Below is a small trained network, with its code and all its weights. Each question gives an input and a class and asks what happens when units are switched off, that is, made to give their printed mean instead of their output.

import numpy as np


def w(rows, s, z=0):
    codes = np.array(rows[::2]) - 128.0
    scale = np.full(codes.shape[1], s)
    scale[-1] = z or s
    return codes * scale


def f(y):
    return y / 2 * (1 + np.tanh(0.7978845608 * (y + 0.044715 * y**3)))


def log_softmax(a):
    a = a - a.max(-1, keepdims=True)
    return a - np.log(np.exp(a).sum(-1, keepdims=True))


def net(x, mask):
    res = np.array(x, float).reshape(1, 5) / 4 @ E
    y = f(res @ A[0][:, :-1].T + A[0][:, -1])
    res = res + np.where(mask, y, B[0][:, -1]) @ B[0][:, :-1]
    return log_softmax(res[-1] @ U[:, :-1].T + U[:, -1])


A, B = {}, {}
E = w([
[119,124,127,120,130,131,126,131,123,140,130],'x0',
[157,66,52,96,134,133,186,3,196,197,150],'x1',
[74,92,44,140,234,207,178,197,159,57,106],'x2',
[57,225,119,195,188,23,81,124,211,176,212],'x3',
[123,146,121,126,114,140,128,133,137,142,116],'x4',
],0.013)
A[0] = w([
[223,132,208,107,18,68,83,69,85,167,110,90],'n0',
[74,97,17,121,224,214,161,195,135,53,99,81],'n1',
[196,52,146,54,64,184,163,136,37,110,72,184],'n2',
[95,95,61,129,149,188,173,168,122,50,108,78],'n3',
[77,176,226,149,86,124,103,252,26,91,105,56],'n4',
[154,142,200,140,101,176,97,204,67,63,88,10],'n5',
[182,60,85,79,138,132,160,56,213,192,87,17],'n6',
[178,139,207,97,14,103,78,82,57,156,127,84],'n7',
[171,108,116,97,118,165,169,69,175,126,192,26],'n8',
[177,61,85,79,130,139,197,42,162,181,103,46],'n9',
[35,205,101,211,189,36,97,149,187,170,218,127],'n10',
[197,34,156,84,51,234,184,136,47,86,42,152],'n11',
[106,163,204,141,114,132,82,202,94,60,115,3],'n12',
],0.011,0.0044)
B[0] = w([
[61,43,187,169,175,199,189,199,95,229,2,212],'n0',
[54,71,205,137,185,201,225,198,89,189,13,230],'n1',
[225,194,188,210,66,107,47,121,175,101,157,226],'n2',
[117,70,183,68,228,158,151,151,134,207,35,195],'n3',
[86,62,43,127,46,106,119,86,61,58,222,215],'n4',
[97,85,46,91,88,83,196,98,51,24,209,188],'n5',
[59,85,66,45,89,124,157,36,62,37,188,201],'n6',
[113,76,179,111,218,198,205,185,95,240,40,199],'n7',
[135,113,37,144,16,53,163,156,75,97,200,170],'n8',
[73,76,13,91,68,109,157,78,103,72,173,204],'n9',
[173,212,219,149,126,139,19,82,203,181,161,254],'n10',
[245,237,209,187,90,170,10,63,232,174,155,247],'n11',
[83,94,30,72,75,88,122,73,114,116,170,186],'n12',
],0.0097,0.031)
U = w([
[192,203,193,190,127,122,38,74,187,138,178,237],'0',
[91,39,175,137,187,167,218,181,75,169,43,1],'1',
[89,49,9,95,83,84,167,45,62,62,220,93],'2',
],0.013,0.0052)

Each question gives the input, the list of numbers given to net, and the class t.
The units are the neurons (one row each of A and B). Each row of codes is followed by its name. A weight is (code - 128) times the scale printed after its matrix; where a second scale follows, it is the last column's (A, B and U).
mask holds one flag per neuron, in row order. A switched-off neuron (its flag False) gives its mean, the last column of its row in B, instead of its output. The means were averaged over made-up inputs and are rounded, as every weight is.
A unit's drop is (log p(t) with every unit on - log p(t) with that unit switched off) / (log p(t) with every unit on - log p(t) with every unit switched off).
most important unit: the unit with the biggest drop
k most important neurons: the k neurons with the biggest drops, biggest first
drop when u is switched off: that unit's drop, to one decimal
input [0,2,8,6,0], class 1: most important unit => n1
input [-7,0,7,5,7], class 1: 2 most important neurons => [n1 n11]
input [-2,3,2,-2,-4], class 2: 4 most important neurons => [n10 n0 n7 n9]
input [-4,7,7,6,-8], class 1: 2 most important neurons => [n1 n11]
input [0,5,-8,-7,-7], class 1: 2 most important neurons => [n0 n7]
input [8,-6,-2,-6,6], class 0: 4 most important neurons => [n11 n2 n6 n9]
input [8,2,-2,0,5], class 1: 2 most important neurons => [n4 n5]
input [1,8,-5,-8,7], class 0: 2 most important neurons => [n11 n2]
input [0,-4,0,-3,3], class 2: 3 most important neurons => [n10 n5 n4]
input [-2,-6,-3,-5,-5], class 2: 3 most important neurons => [n5 n4 n10]
input [3,-4,-7,-5,8], class 1: 2 most important neurons => [n0 n7]
input [2,5,-5,-7,3], class 0: 2 most important neurons => [n11 n2]
input [-1,-6,8,-8,-5], class 0: 3 most important neurons => [n11 n2 n0]
input [2,-5,1,3,0], class 2: most important neuron => [n11]
input [8,-8,7,6,8], class 2: 2 most important neurons => [n4 n12]
input [8,-6,1,-8,-7], class 0: drop when n11 is switched off => 4.8
input [-5,0,-5,3,1], class 1: drop when n11 is switched off => 0.2
input [-4,2,5,-6,1], class 0: drop when n2 is switched off => 0.7
input [2,-2,-5,3,6], class 1: drop when n11 is switched off => 0.3
input [-7,4,-8,-4,-8], class 1: most important unit => n0
